Each row is followed by its class.
[  1  -6  53 -16   9 -13 -25  47  50  14 -22  -9  44  37   1  -7  38  16
 -27 -41  13 -66 -21 -16 -36  39   8 -32  23 -81  11 -50  32  23  27  -7
  70  26  -7]
(17)
[-14  24  15 -12 -23 -32 -15 -22  16  -2   4 -49  27   6  65 -38  58  32
  33  36 -32  15 -28  25   6 -15 -12  18  56   1  -2 -49   1   9  -1  53
 -19  -8   1]
(90)
[-16  11  20   1  43 -31 -16  12  28 -26  18 -56 -10  31  -7  44  12   0
 -24  52   9  25  45  18   2 -11  10  27  19 -14   3 -27 -49   8  26  -8
 -40  -7  14]
(58)
[-52  30 -24 -43 -25  18  -2  30  14  10 -34 -35 -14   2 -50 -45  20 -14
 -30 -25  36  -1  40 -29   4 -34  -6   7 -90  48  -9  41 -86  -1  -2   2
  21  22  63]
(181)
[ 46  24  12  23  44 -14  -7  80  42   9  23 -39  -7  12  -8  72  35  -6
 -37   0 -12   3  -2  60  13  29 -28 -14  38 -67 -14  44 -28  27  39 -89
 -43 -26  25]
(35)
[ 46 -14 -12   0  16 -62  -7   3   0 -34 -11 -18  -6   1  21  37  23  38
  47  13  -9  18 -18  16 -20  24  50 -12  24  17   7 -52  16  25 -85  29
 -82 -12  28]
(90)
[-21 -23 -23   2 -65 -31  39 -43  -9   4 -35  -1   9 -37  26  -7 -38  37
  17  35  20 -22  42 -24 -21   7  21  23 -30  -6  26 -55  22 -21 -62  45
  14  38   2]
(90)
[  2 -38 -16  13 -23  -5   1 -20 -17  -7  14  13   2  26  65 -65  19   6
  34   0  -5  -1 -22   9  12   1   7  44  23 -36 -14   7 -37  49  60  11
  -5  48 -16]
(35)
[-19   7 -40  32  29  27 -17 -21  10  54 -12 -12 -33 -25  21 -48 -45  12
  -3   6  59  35  -1 -21   0  -1  36  10 -46 -38 -24  22 -86 -14 -17  21
  13 -29  95]
(140)
[ 53  60 -56  -9  64   1  12 -33 -15  22  29   4 -24 -70  89  16  -2 -23
 -26  -4  25 -15  26  -8 -46  -3 -19  40  17  20  16 -24 -26 -11 -30  77
  -3  21 -27]
(5)
[ 44  -7  16 -47 -17 -36 -11 -15 -25  11 -11  24  26  94  22  -1  63 -72
  -9 -57 -51 -33  27  37 -17 -19  -2 -47  80 114  26 -42  69 -34 -26  41
  12 -34 -75]
(167)
[ -6   1 -79 -36 -27 -47 -22  38 -13  12 -62 -20 -11 -50  -3  33   8  38
  11  11 -43  47  25  -3 -19 -11 -31 -31 -23  35   8  -9 -42 -16  28  27
 -11   1  34]
(13)
[ 31  20  23 -24  19  -3  -5 -68   3  -9  -7  57  18  -8 -51 -21  14 -18
  -1 -75 -38 -25  30  12  26 -15 -65  21  14  23 -20   8 -19   4 -29 -90
  11  -8 -50]
(181)
[-39  -7  16  24 -18  28   4 -19  17  25 -22 -47  46 -38  15 -13 -14 -23
 -40   2  34  -5 -47  70   3  41 -30  11  24 -19  -7  33   9   5  60 -19
  20 -26  20]
(5)
[ 12  12 -36   7  37 -43  20 -38 -33 -17 -14 -11   5  -3  19   3  -5 -28
 -43  -7  -8  -2  26  21 -10  40 -11  30 -25  53  -5  23  -6  -1 -21  -7
 -11  10  22]
(35)
[ -3  29  -9  15  39   7  20  19 -28 -56 109 -25 -10 -18   6  61 -24 -31
 -18  -3  -7 -10  -3  18 -25  33 -12  45  29   7   2   7  36  -1 -19 -12
  15 -20   1]
(35)
[ 32 -30 -19  19  42  30 -19  -8 -30   1 -31  -7  14 -32  11 -19   4 -19
 -39   2  13  21 -74  -6  46  32 -17  19 -66  25  21   5 -26  30  19  33
  -6 -12  31]
(13)
[  3  36  43  -5 -39  43 -20  20 -31 -15  78  -1 -36 -42 -11  45 -44  15
 -24 -17 -18 -55 -18  -6 -27  20 -47   0 -45 -34   8  -4 -15  38 -42  -1
   9 -22 -25]
(58)
[ 15  37   8  56 -23  10  10 -15 -46 -62  -5  40 -36  -7 114 -20  20 -38
   2  -1 -14 -32 -39  14  18 -13  22 -19  71 -20   4 -64  18  -6 -19 -23
 -14 -25  -8]
(167)
[-40  23  10 -34 -13  13  23 -34 -11   4 -58 -16  30  10 -26  -8 -13 -14
 -36  13   5  16  32  -7  26   3  -7  12 -71  42 -33  74 -15  -2  47 -23
  41   1 -17]
(140)
[-31 -25  20 -13   7 -20   2   8  50   5 -21 -56  17 -21 -38  22 -55  45
 -17  11  19  11  51 -32 -27 -19 -12 -35 -44 -26  10 -44 -21  45 -65 -84
  47 -37 114]
(90)
[-17 -77 -54  -1  38 -44 -10 -74 -11  19 -94  21   8 -16  -6 -22  28 -13
 -10   8 -28 -31 -32 -21   5  22 -13   7  -5 -39 -18  23 -22  27  89  29
  25  26  48]
(167)
[-27  -1   6 -15  33  35   6  -2  12  -6  26 -24 -17 -12  17 -13  15 -39
 -27   0  18 -10 -11  56  17  54 -11  45   8 -96  -8  78   4  14  54   9
 -20 -22  15]
(181)
[ -3  39  18  -9  31 -10 -33  -2 -24 -45  38  13 -17  39   5  51  -5 -32
   1   8 -25 -26  15 -60  11   2  28 -35   6 -76 -44  39 -10   4 -54 -34
  15 -10  42]
(58)
[-19 -26  15 -14 -28  -9  25 -36 -22  17 -20 -14  74  37 -28  11 -29  -6
 -18  34   4   7 -31  13  16   2  -2  16  -2   2 -21   1 -26  31  13  29
   8   7 -52]
(167)
[-22  34  22  -2   2  37 -21 -36   4 -13  23 -26  -7 -40  40  19  28   0
 -11 -25  13 -25 -29  41  30  33 -21  51 -14  19  16 -51 -16  -1 -50   8
  28  -7 -36]
(181)
[-21  11 -59  -4  26  34   0 -11 -14  57  16  -7  27 -21 -68  -4  14 -57
 -46 -35  21   8 -10 -14  11 -27 -22 -15 -27  68 -32  62 -36 -40 -17  20
  43  30   6]
(5)
[-21  35  -9  45   9 -15 -13  64  32 -28  46  -2 -33 -52  33 -25   2 -10
  43  15   9  -6  10 -41 -78 -60 -51 -37  40  30 -25   6 -17   3  13 -12
   5  29  93]
(17)
[ -1 -12 -25 -46  41 -21 -21 -34 -12 -32   0  30   5   9 -14 -70   2 -29
  19 -53  25  31  86 -37  -4 -19  73  33  63 -25 -32   1  19 -69 -29  14
   2   5   3]
(90)
[-20 -22 -15 -23 -14  26  14 -42 -14  30 -28  -6 -11   2 -31  31  51  -9
 -14 -22  -4 -38   6  34  22  -3  -3  72 -64  75  44  19  -9   7  34  -8
  47  15 -39]
(181)
[ 31   0 -19 -42 -26  -1  23 -36 -54 -36 -68   8  -2 -42  22 -10   2  40
  -5 -20  -5  -5 -10  -8 -10  46  39  -4 -92   2  14 -72 -16 -12 -21  50
  34 -18 -25]
(140)
[ 37 -15  -6 -38  24  26   5 -34 -42 -40 -19  -8  23 -38  -1 -62  59  12
   9 -51 -14  31 -18  36 -18  25  29 -27  18 -52 -36  69   7 -16   8  10
  15 -49  13]
(167)
[ 62  26   7   9 -25  -7   3 -16 -14  63   5 -21  -5  38  50  43  36  45
  25  48 -47  11  -6   8  -9  -8 -20   8 -18 -19  30  33  -3  -6  47  14
  22 -19  25]
(17)
[ -3  41  11 -83 -50 -31 -28   3 -28  79 -21   4  45  -4 -37  22   8  22
  22 -38 -42 -11  -9   2  52 -27 -34  34 -81  44 -10 -13 -63 -22  20  33
  -5  28 -61]
(5)
[-28  19 -26  45  17  30 -34  -7   4   9 -41  46 -25 -29  63 -36  30  45
  -1 -33  12 -14 -20 -38  12 -47  39  43  24  10 -43  54  -3  36  60 -62
  41  31  23]
(140)
[ 13  -2 -23   1 -22 -10  35  -4   5 -30 -59 -24  -4   6 -36  -1  13   9
 -20  -6  16  15   4  36   4  53  -2   0 -44   5  10  28 -14   3  18 -19
 -39  -9  27]
(181)
[-28  40  14  60  20  -2  27  -7  11 -52  29 -15   5 -13  22  -8  54  -7
  53 -20  18  -1 -52  60  26  -2  18  14  65 -15 -25 -13 -20 -16   8 -68
  -9  25 -42]
(167)
[ 26  44  19 -20  46  14  18  -5   8  29  69  -8  12  60  19  -4 -20 -33
   4 -24  -8  27   5 -13  28  38 -82 -38 -67  24  31  -1  31  13  10  30
   4  -3 -84]
(58)
[ -4 -15  -7 -39   3 -15 -39  68 -37   4 -12  15  30 -33  -4 -37  22 -33
 -25 -27 -40   0 -27  15  14 -47 -20 -15  -2  12 -20  12 -22  -2  10   4
 -18 -31  56]
(13)
[-40 -16  12  -2  41 -18   6  40 -11  -7  -9  21  23 -12  52 -63 -62  10
 -32 -28  39 -13   4   5 -48   4   3  21 -32 -37 -20  21  17  83  65 -27
  -9  23   4]
(58)
[ 13  28 -20   4  13 -21 -28 -18 -21  29 -42 -21   6 -37 -33  21 -16  32
  22  16 -16  79  39 -17  47 -27 -42  46 -82  92   9   7 -47 -71  44 -20
  17 -10  27]
(13)
[-42  81 -41 -19   9  -3 -40 -18  13  24  41 -14 -46 -34   9  17  34 -34
 -17 -22  -7  -4  63  -1   0 -31 -19  24  60  68 -15   9 -26 -66 -36  48
 -20  40 -33]
(5)
[ 37  21  14  -2  -8  16 -27 -31 -14   9 -28 -11 -49 -10  23 -15  -3   4
 -29  62 -27   3   8 -49 -30 -24 -33 -14 -17   5  12 -52 -46  46   7  56
   7 -36  14]
(90)
[  -9  -29  -60  -14  -30  -43  -15   29  -55    9  -34  -22  -34  -22
   10   40  -35    8  -25   17   -5   31  -16   42   20    5  -19   38
  -93    4  -11  -73 -110   -7   29   16  -35   21   43]
(181)
[-26  -4  52 -29  88 -14 -56 -22   0 -33 -39  13  38  15   0   6  12 -49
  20 -49  26  11  38  42 -25  26  69 -17  61 -15 -43  -5  25 -13  13 -57
  42 -44 -59]
(58)
[  1   5   7   5   6  40   4 -32  13  29 -26 -45  24 -58  36  16 -43  -3
 -30  27  50   6 -10 -10  -1   8 -54  16 -86  39  -4 -14 -63  10  12   9
  85 -16  22]
(140)
[  0  11   7 -34 -28  46   5 -30 -12 -21 -26   8 -15 -30   4  21  11  45
 -20 -53  11 -34 -10 -24  44  33  23  53 -44 -14  45  -8   2  33  13  -3
  17   7 -58]
(167)
[ 24  27  16  -6  15  11  -2 -12   1 -33 -24 -19 -16   5  19  13  36  -2
 -12  28  -4  18   3  15  21  29   8 -24 -12 -35   2  25 -30  28  11   2
 -54 -24 -19]
(58)
[-55   9 -17   3  -4  -2  27   9   6  -9 -20  22 -24 -18  -1  41 -37  19
  43  49  14  -2  16 -47 -16  10  65 -11  -9 -46  13  11  52  31  21  30
 -29   9   0]
(5)
[-18  31  47 -18  30 -21 -34   1  27  23   9   4 -10  28   9 -30  38  -3
   0  12 -40 -20  28 -21  -7  -1   2   0  32 -36  17   0  51 -23  23  44
 -10 -30  35]
(17)
[ 30 -49  -1  24 -47   8   8  -3  -4 -26  10 -24 -24   4   7  27  21  49
 -11 -25 -12  -8  32  26 -14  27  -5 -22 -31  13   5  18  -3  41 -44 -85
  29  42  11]
(35)
[-23  42  17 -11   8  -3  -3 -19  25  26  21  -6 -21 -12 -47 -31   3 -19
   7 -49 -12  -6  36  11  14  38 -45 -37 -28  -4   1  11  23 -54 -14   4
 -12  12 -22]
(5)
[ 11  23 -10  -4 -19  -4  23   8  53   1 -20 -17   8  53 -73 -12  22  -9
 -15  12 -27  -8   4 -30  -2  21 -53 -30  30  -2  44  58   5  39  50   4
 -26 -15   6]
(13)
[  0  44 -73  10  55  27  36  -6  -8 -10  60 -10  -8 -19  11  60  36 -68
  -7  31   6   9   5 -30 -10 -41   3  -5  56  30  13  -6  11 -43   3  43
  38   0  -9]
(5)
[ -8 -48 -14  39  54   4  -1 -51 -61 -23  33  22   6 -64 -13 -13 -45 -51
 -15 -20  38   5 -12  51  -7  44  19  47 -28  41 -30 -52 -33 -19 -71  15
   4  24 -51]
(35)
[  5  36   3 -32   1  -9  -7 -20  13 -13  16 -29 -23 -42  24 -38  38 -20
 -11  -7  -8 -27  26   1 -12 -32 -59  12 -30  56 -16 -28 -90 -12 -32  35
   7  19  16]
(140)
[  31   11   31   -8   76    6   25 -106  -56    9   40    5   17   17
   13  -15   10   14   -4    0  -17    5   17   16   -7   27   23   57
  -67   42  -22   27   35  -15  -50   37   52   17  -76]
(140)
[-58  -1  39  31 -24   4 -22   0  27 -16 -12  12 -46 -55   6   1 -18 -16
  23  42  17 -19  42   5   5 -30 -12  44   7  52  -8 -47  -9 -31  40  14
 -13  14 -30]
(140)
[-34  53  27 -21  14 -26 -33   3  10  26   6 -37  -6  -7 -55  16  11  -5
 -30  30 -41 -18 -11  -2 -11  12 -60  -9 -43  28 -39 -29 -51 -19   6  68
  11  -1 -21]
(140)
[  -2   18    9   73   28   22   24   28   11   15   36  -20  -29   10
   -4  -21   21  -54  -27   20   30  -53 -102   15  -37   38  -14  -28
  -28   22   54  -62  -16   33  -16   70  -15   -7   29]
(17)
[ 44   9   1 -17  -9  41   1 -12 -40  -7  14 -25 -30 -24 -37 -12 -32  22
 -63 -25  18  -1 -51  34 -17 105  12  -2 -72 -85 -16 -10 -68  14 -37  69
 -22 -27 -28]
(140)
[ 66 -16  21 -39 -42 -20  -7 -25 -18 -16 -48 -13  -1  32   4  21 -28  14
  -9  -8  -2  17  48   6 -24   4 -16 -12 -15  28  -5   6 -57  37   6 -19
 -14  -8 -16]
(167)
[-70 -85  -9 -47 -16  -5 -38  15 -50  29  12  12  31   8  30 -53 -13  15
  15 -41  -8  -7 -39  44 -28   6  39  36  -9 -41 -17  21  23  48  81  48
  20   5 -15]
(58)
[-40  -4   7 -16  43   0  25 -25  38 -24 -13   4 -32   9   5 -12 -31 -16
   9   4  -6  12  42 -12   3  20 -22   0 -18  -5  15  29  36  46  71 -32
  -6 -29  14]
(140)
[ 44  -9  -1 -29 -65  40 -35 -30  -1  33  -7  -4   5   5  30 -17  19   2
  -5 -50  12 -24 -21   5   9  15 -16  11  13   9   8  30 -35  26   9  28
   7  17 -24]
(5)
[ 18  -4   2  32 -19 -19 -64  -3  25 -19 -29 -11 -30  38  36 -10  46  24
  26  -7 -17   9 -42  -1  -2   4  17  -9  58  65 -20  -3 -10  25  17  10
 -37 -23  59]
(140)
[-25 -32  -7 -10 -30  18 -59 -67 -15 -29 -61  11 -14 -28 -13 -57  15 -38
  -7 -55  -5   4  14  12   9  20  -3 -23  10  63 -28   2 -62  19 -30 -36
  21 -20  18]
(35)
[ 22  43  34 -46  22  -5  -5 -35  -2  10 -19  -8   0   8  29 -16  40 -29
 -23 -36 -16 -34  32  15  -5  11 -24   8   1  48  28  -8  15 -10  -1  38
  10 -24 -52]
(167)
[-64  50   6 -52 -14  -6   6 -35 -15 -27 -44 -17  20 -22 -96   8  26 -22
 -59 -13 -36 -33 -12  26  12  28 -29  11 -39  28 -18  -6 -44  11 -30   6
  -2 -19 -33]
(181)
[ 62  13  42 -35  15 -34  12   5  -1 -43  13   4  15  62 -33   9  -5 -70
 -61  20 -21 -26  80   2 -26  40  -6   0  56  -7 -10  61  38   1 -20  26
 -67 -30 -14]
(35)
[ 40 -37  22 -44  18 -35  -4  17 -22   4 -15 -20   0  20   1 -18 -15 -43
 -46  14 -31  -6  32  23 -26  32 -41 -26 -59   1   6  -1 -19  36  18  30
 -25 -42  47]
(35)
[  6  -1   8  -4  10  27 -34  22 -38 -30 -50  30  -7 -28  37  35   7 -42
  -2  13  44 -24  13 -21 -15 -26  67   0  -1 -28 -40  23 -55  15  23 -23
  33  10 -22]
(58)
[ 50  -2  11  22  25  -6 -24  26  -8   5 -18  29   4 -27  19  11 -23 -21
  -9  -1 -13  -6 -10 -30   0 -11 -40 -30 -21  16 -35  24  28 -30  24 -19
  20 -47  76]
(140)
[-28   3 -20  15  22  20 -27 -29   6 -35  41 -21  -3 -20  29   2 -32 -32
 -39 -33  18  24 -19 -21  28  11 -44  18  16 111 -16  46  39  53 -69 -21
 -26   8  41]
(90)
[ 12   4  -4 -20   1 -21   3  39  56  12  33 -53   7  49   9  34 -22  18
 -13 -29  10  49  62   8  15   3 -21   4  37  15  35  19  62  -7   0 -59
 -22 -36  55]
(90)
